Below is a small trained network, with its code and all its weights. Each question gives an input and a class and asks what happens when units are switched off, that is, made to give their printed mean instead of their output.

import numpy as np


def w(rows, s, z=0):
    codes = np.array(rows[::2]) - 128.0
    scale = np.full(codes.shape[1], s)
    scale[-1] = z or s
    return codes * scale


def norm(h):
    return h / np.sqrt((h * h).mean(-1, keepdims=True) + 1e-5)


def f(y):
    return y / 2 * (1 + np.tanh(0.7978845608 * (y + 0.044715 * y**3)))


def log_softmax(a):
    a = a - a.max(-1, keepdims=True)
    return a - np.log(np.exp(a).sum(-1, keepdims=True))


def net(x, mask):
    res = np.array(x, float).reshape(1, 3) / 4 @ E
    u = 0
    for l in range(2):
        y = f(norm(res) @ A[l][:, :-1].T + A[l][:, -1])
        res = res + np.where(mask[u : u + 12], y, B[l][:, -1]) @ B[l][:, :-1]
        u += 12
    return log_softmax(norm(res)[-1] @ U[:, :-1].T + U[:, -1])


A, B = {}, {}
E = w([
[118,150,213,140,99],'x0',
[112,255,148,121,138],'x1',
[96,96,63,6,90],'x2',
],0.0073)
A[0] = w([
[79,244,170,126,108,140],'L0N0',
[78,105,154,131,65,255],'L0N1',
[117,153,168,157,171,116],'L0N2',
[143,66,200,161,131,19],'L0N3',
[128,188,44,197,150,147],'L0N4',
[139,96,135,70,122,103],'L0N5',
[145,212,162,113,128,130],'L0N6',
[98,168,97,84,126,48],'L0N7',
[127,90,132,28,84,106],'L0N8',
[152,132,207,79,72,162],'L0N9',
[119,99,192,176,141,76],'L0N10',
[132,85,169,177,91,52],'L0N11',
],0.011,0.0023)
B[0] = w([
[252,184,165,164,52,254],'L0N0',
[97,121,132,123,162,180],'L0N1',
[132,108,70,79,61,174],'L0N2',
[86,139,166,237,122,181],'L0N3',
[150,108,82,81,246,198],'L0N4',
[95,209,117,108,80,166],'L0N5',
[200,158,180,136,74,205],'L0N6',
[128,35,133,202,116,165],'L0N7',
[35,155,69,67,68,230],'L0N8',
[153,101,35,136,228,178],'L0N9',
[111,78,116,164,84,179],'L0N10',
[102,121,159,204,122,168],'L0N11',
],0.013,0.0066)
A[1] = w([
[87,50,198,175,123,147],'L1N0',
[198,149,182,102,99,132],'L1N1',
[127,137,138,102,133,89],'L1N2',
[127,103,98,190,86,107],'L1N3',
[54,88,134,48,79,81],'L1N4',
[136,167,137,144,72,144],'L1N5',
[248,156,158,114,85,3],'L1N6',
[171,113,119,62,103,128],'L1N7',
[171,135,146,117,116,89],'L1N8',
[139,174,151,73,149,93],'L1N9',
[88,121,113,164,136,100],'L1N10',
[125,122,131,97,188,118],'L1N11',
],0.014,0.0031)
B[1] = w([
[46,170,135,178,156,195],'L1N0',
[185,106,104,169,107,209],'L1N1',
[127,114,134,147,137,122],'L1N2',
[84,140,169,123,131,182],'L1N3',
[119,125,131,47,48,218],'L1N4',
[150,94,102,114,173,188],'L1N5',
[252,127,146,188,75,255],'L1N6',
[103,166,130,170,133,174],'L1N7',
[146,135,116,152,113,156],'L1N8',
[98,58,147,171,139,139],'L1N9',
[150,127,197,128,112,155],'L1N10',
[151,125,208,75,150,131],'L1N11',
],0.021,0.0089)
U = w([
[4,157,184,243,153,140],'0',
[109,142,62,140,150,2],'1',
[249,146,115,200,65,194],'2',
[69,145,86,43,12,177],'3',
[154,114,127,81,255,85],'4',
],0.012,0.006)

Each question gives the input, the list of numbers given to net, and the class t.
The units are the neurons (one row each of A and B). Each row of codes is followed by its name. A weight is (code - 128) times the scale printed after its matrix; where a second scale follows, it is the last column's (A, B and U).
mask holds one flag per neuron, layer by layer. A switched-off neuron (its flag False) gives its mean, the last column of its row in B, instead of its output. The means were averaged over made-up inputs and are rounded, as every weight is.
A unit's drop is (log p(t) with every unit on - log p(t) with that unit switched off) / (log p(t) with every unit on - log p(t) with every unit switched off).
The circuit of an input: a set's keep is (log p(t) with only the set's units on - log p(t) with every unit switched off) / (log p(t) with every unit on - log p(t) with every unit switched off). Starting from the 12 units with the biggest drops (on a tie, the unit counted first), units are removed one at a time, each time the one whose removal leaves the highest keep (on an exact tie, the one counted first), for as long as the keep stays at least 0.8.
circuit, biggest first: the units of the circuit, biggest drop first
most important unit: the unit with the biggest drop
k most important neurons of layer l: the k neurons of layer l with the biggest drops, biggest first
drop of u: that unit's drop, to one decimal
input [2,2,4], class 3: most important unit	L0N8
input [-6,3,-3], class 4: circuit, biggest first	L0N4, L1N6
input [-2,0,-5], class 0: circuit, biggest first	L0N0, L1N6
input [-7,-2,1], class 3: circuit, biggest first	L0N0, L1N6
input [-8,-1,-8], class 4: circuit, biggest first	L0N4, L0N0, L1N6
input [5,-1,-7], class 0: 3 most important neurons of layer 0	L0N3, L0N10, L0N11
input [-6,-4,-3], class 4: 3 most important neurons of layer 0	L0N0, L0N7, L0N4
input [-6,-3,-5], class 4: 3 most important neurons of layer 0	L0N4, L0N0, L0N7
input [-1,0,-4], class 0: 2 most important neurons of layer 0	L0N0, L0N10
input [-8,-5,-7], class 0: drop of L0N0	0.1
input [-8,-4,-2], class 4: drop of L1N6	0.2
